Here is a tiny trained network, its code and every weight. The questions are about switching its units off for an input and a class, where a switched-off unit gives its printed mean instead of its output.

import numpy as np


def w(rows, s, z=0):
    codes = np.array(rows[::2]) - 128.0
    scale = np.full(codes.shape[1], s)
    scale[-1] = z or s
    return codes * scale


def f(y):
    return y / 2 * (1 + np.tanh(0.7978845608 * (y + 0.044715 * y**3)))


def log_softmax(a):
    a = a - a.max(-1, keepdims=True)
    return a - np.log(np.exp(a).sum(-1, keepdims=True))


def net(x, mask):
    res = np.array(x, float).reshape(1, 4) / 4 @ E
    y = f(res @ A[0][:, :-1].T + A[0][:, -1])
    res = res + np.where(mask, y, B[0][:, -1]) @ B[0][:, :-1]
    return log_softmax(res[-1] @ U[:, :-1].T + U[:, -1])


A, B = {}, {}
E = w([
[198,135,172,228,172,146,205,82,94,203,72,248],'x0',
[126,190,74,170,110,12,155,166,84,233,238,165],'x1',
[124,97,215,254,190,38,91,186,155,135,112,22],'x2',
[202,51,46,173,104,118,60,15,50,177,143,33],'x3',
],0.0078)
A[0] = w([
[142,169,82,47,50,113,67,160,157,110,134,58,117],'neuron 1',
[44,182,169,107,162,182,171,212,223,68,113,198,143],'neuron 2',
[197,97,73,148,92,168,69,86,66,141,131,94,82],'neuron 3',
[151,59,137,93,136,189,101,116,160,77,5,130,65],'neuron 4',
[143,50,190,168,187,85,104,170,177,135,113,90,94],'neuron 5',
[39,108,94,92,113,115,54,146,148,96,175,93,3],'neuron 6',
[134,201,60,138,103,59,111,168,90,197,188,165,106],'neuron 7',
[254,189,150,161,204,166,158,86,71,191,43,191,36],'neuron 8',
[144,108,105,37,78,179,142,87,100,153,144,204,40],'neuron 9',
[159,64,115,154,132,184,89,31,123,131,150,88,118],'neuron 10',
[110,159,54,55,90,220,179,99,103,114,143,151,25],'neuron 11',
[192,77,104,140,109,141,80,68,63,122,162,79,132],'neuron 12',
],0.0075,0.0011)
B[0] = w([
[122,39,152,190,92,90,163,132,204,102,51,166,188],'neuron 1',
[190,193,89,124,120,123,107,117,160,245,197,189,249],'neuron 2',
[168,170,111,116,147,133,90,88,188,161,157,195,192],'neuron 3',
[148,140,1,33,104,27,140,178,38,74,65,107,213],'neuron 4',
[78,108,158,130,209,148,68,157,67,113,148,85,196],'neuron 5',
[163,71,206,174,56,131,146,88,184,121,76,170,179],'neuron 6',
[145,146,77,50,108,48,159,125,42,57,83,84,224],'neuron 7',
[171,70,154,209,92,116,212,101,187,83,54,134,237],'neuron 8',
[120,67,189,200,192,182,88,204,105,133,175,25,209],'neuron 9',
[148,163,100,87,133,102,91,95,147,200,136,127,188],'neuron 10',
[66,135,192,169,186,116,125,182,97,99,190,70,213],'neuron 11',
[122,180,114,165,132,107,71,115,163,191,169,169,194],'neuron 12',
],0.0084,0.012)
U = w([
[138,186,115,111,102,124,75,121,198,229,197,199,109],'0',
[123,2,207,176,28,122,181,125,216,92,72,168,43],'1',
[78,57,213,154,223,134,75,181,75,123,197,56,254],'2',
[124,133,56,34,56,71,141,149,23,83,93,120,112],'3',
],0.0083,0.0006)

Each question gives the input, the list of numbers given to net, and the class t.
The units are the neurons (one row each of A and B). Each row of codes is followed by its name. A weight is (code - 128) times the scale printed after its matrix; where a second scale follows, it is the last column's (A, B and U).
mask holds one flag per neuron, in row order. A switched-off neuron (its flag False) gives its mean, the last column of its row in B, instead of its output. The means were averaged over made-up inputs and are rounded, as every weight is.
A unit's drop is (log p(t) with every unit on - log p(t) with that unit switched off) / (log p(t) with every unit on - log p(t) with every unit switched off).
The circuit of an input: a set's keep is (log p(t) with only the set's units on - log p(t) with every unit switched off) / (log p(t) with every unit on - log p(t) with every unit switched off). Starting from all 12 units, units are removed one at a time, each time the one whose removal leaves the highest keep (on an exact tie, the one counted first), for as long as the keep stays at least 0.8.
circuit, biggest first: the units of the circuit, biggest drop first
k most important neurons: the k neurons with the biggest drops, biggest first
drop of u: that unit's drop, to one decimal
input [3,-5,-8,-3], class 2: 2 most important neurons : (neuron 9; neuron 11)
input [-4,-3,-4,-6], class 0: most important neuron : (neuron 2)
input [-7,-6,5,-5], class 1: 2 most important neurons : (neuron 6; neuron 1)
input [5,-4,-4,6], class 0: 3 most important neurons : (neuron 10; neuron 3; neuron 12)
input [7,1,3,4], class 1: 2 most important neurons : (neuron 8; neuron 2)
input [-5,7,-8,-2], class 2: 3 most important neurons : (neuron 9; neuron 11; neuron 4)
input [-6,1,-8,1], class 2: 2 most important neurons : (neuron 11; neuron 9)
input [-8,6,3,1], class 1: 2 most important neurons : (neuron 6; neuron 1)
input [2,-8,-8,-8], class 0: 2 most important neurons : (neuron 2; neuron 7)
input [-8,8,7,-4], class 1: 3 most important neurons : (neuron 6; neuron 1; neuron 4)
input [5,8,5,6], class 3: 2 most important neurons : (neuron 7; neuron 2)
input [-2,8,-8,6], class 2: 3 most important neurons : (neuron 9; neuron 11; neuron 4)
input [6,-5,-4,-6], class 0: 3 most important neurons : (neuron 2; neuron 1; neuron 7)
input [8,1,-7,-1], class 1: circuit, biggest first : (neuron 8)
input [8,-6,2,-8], class 0: drop of neuron 1 : 0.2
input [-3,5,1,8], class 0: drop of neuron 3 : 0.1
input [-2,-3,1,0], class 3: drop of neuron 1 : 0.0
